Below is a small trained network, with its code and all its weights. Each question gives an input and a class and asks what happens when units are switched off, that is, made to give their printed mean instead of their output.

import numpy as np


def w(rows, s, z=0):
    codes = np.array(rows[::2]) - 128.0
    scale = np.full(codes.shape[1], s)
    scale[-1] = z or s
    return codes * scale


def norm(h):
    return h / np.sqrt((h * h).mean(-1, keepdims=True) + 1e-5)


def f(y):
    return y / 2 * (1 + np.tanh(0.7978845608 * (y + 0.044715 * y**3)))


def log_softmax(a):
    a = a - a.max(-1, keepdims=True)
    return a - np.log(np.exp(a).sum(-1, keepdims=True))


def net(x, mask):
    res = np.array(x, float).reshape(1, 2) / 4 @ E
    u = 0
    for l in range(4):
        y = f(norm(res) @ A[l][:, :-1].T + A[l][:, -1])
        res = res + np.where(mask[u : u + 3], y, B[l][:, -1]) @ B[l][:, :-1]
        u += 3
    return log_softmax(norm(res)[-1] @ U[:, :-1].T + U[:, -1])


A, B = {}, {}
E = w([
[135,255,249,90,205],'x0',
[59,118,90,166,161],'x1',
],0.0064)
A[0] = w([
[1,96,172,227,219,128],'0.n1',
[77,66,224,126,145,116],'0.n2',
[184,113,117,56,127,252],'0.n3',
],0.0072,0.0027)
B[0] = w([
[172,204,159,1,158,253],'0.n1',
[109,132,96,125,116,139],'0.n2',
[192,106,64,156,173,176],'0.n3',
],0.0098,0.0049)
A[1] = w([
[222,73,107,200,197,4],'1.n1',
[223,177,146,75,69,113],'1.n2',
[173,25,253,138,112,14],'1.n3',
],0.0068,0.0026)
B[1] = w([
[61,179,183,64,109,180],'1.n1',
[101,58,44,124,176,252],'1.n2',
[167,142,107,58,249,96],'1.n3',
],0.012,0.003)
A[2] = w([
[139,205,157,169,182,133],'2.n1',
[2,155,238,142,71,250],'2.n2',
[127,129,68,142,102,39],'2.n3',
],0.0096,0.0013)
B[2] = w([
[152,65,157,222,126,251],'2.n1',
[9,182,140,137,137,155],'2.n2',
[159,145,159,145,128,187],'2.n3',
],0.012,0.0031)
A[3] = w([
[217,131,198,236,84,60],'3.n1',
[163,79,59,97,196,46],'3.n2',
[152,195,255,165,171,5],'3.n3',
],0.0091,0.0027)
B[3] = w([
[71,219,220,186,33,217],'3.n1',
[77,181,189,51,248,252],'3.n2',
[254,52,64,167,57,244],'3.n3',
],0.0071,0.0037)
U = w([
[196,79,76,225,51,254],'0',
[153,158,54,2,166,115],'1',
[25,232,123,93,123,11],'2',
],0.0086,0.0029)

Each question gives the input, the list of numbers given to net, and the class t.
The units are the neurons (one row each of A and B). Each row of codes is followed by its name. A weight is (code - 128) times the scale printed after its matrix; where a second scale follows, it is the last column's (A, B and U).
mask holds one flag per neuron, layer by layer. A switched-off neuron (its flag False) gives its mean, the last column of its row in B, instead of its output. The means were averaged over made-up inputs and are rounded, as every weight is.
A unit's drop is (log p(t) with every unit on - log p(t) with that unit switched off) / (log p(t) with every unit on - log p(t) with every unit switched off).
The circuit of an input: a set's keep is (log p(t) with only the set's units on - log p(t) with every unit switched off) / (log p(t) with every unit on - log p(t) with every unit switched off). Starting from all 12 units, units are removed one at a time, each time the one whose removal leaves the highest keep (on an exact tie, the one counted first), for as long as the keep stays at least 0.8.
units of the circuit, in order: the units of the circuit, biggest drop first
top k neurons: the k neurons with the biggest drops, biggest first
top k neurons in layer l: the k neurons of layer l with the biggest drops, biggest first
drop of u: that unit's drop, to one decimal
input [4,3], class 0: units of the circuit, in order : [3.n3]
input [-6,7], class 1: units of the circuit, in order : [2.n1, 3.n2]
input [8,7], class 0: units of the circuit, in order : [2.n1, 3.n3]
input [-7,8], class 1: top 4 neurons : [2.n1, 3.n1, 3.n3, 2.n2]
input [-1,-2], class 2: top 4 neurons : [0.n1, 1.n1, 0.n3, 2.n2]
input [7,7], class 0: top 2 neurons : [2.n1, 3.n3]
input [-4,-5], class 1: top 3 neurons : [2.n1, 1.n3, 3.n3]
input [0,-2], class 2: units of the circuit, in order : [0.n1, 1.n1]
input [-5,8], class 1: top 2 neurons : [1.n1, 3.n1]
input [4,5], class 1: top 2 neurons : [0.n1, 1.n2]
input [4,0], class 0: top 2 neurons : [0.n1, 2.n1]
input [-4,8], class 1: top 3 neurons : [1.n1, 3.n1, 2.n2]
input [5,5], class 0: top 4 neurons : [2.n1, 3.n3, 1.n1, 3.n2]
input [-3,2], class 2: top 3 neurons : [2.n3, 3.n1, 1.n2]
input [3,8], class 1: top neuron : [0.n1]
input [-2,-1], class 2: top 2 neurons : [0.n1, 1.n1]
input [-5,-8], class 1: top 2 neurons in layer 1 : [1.n3, 1.n1]
input [-1,0], class 2: drop of 0.n1 : 0.5
input [7,-2], class 0: drop of 2.n2 : 0.0
input [-4,-6], class 1: drop of 1.n3 : 0.1
input [8,0], class 0: top neuron : [3.n3]
input [-2,8], class 1: drop of 0.n1 : 1.0
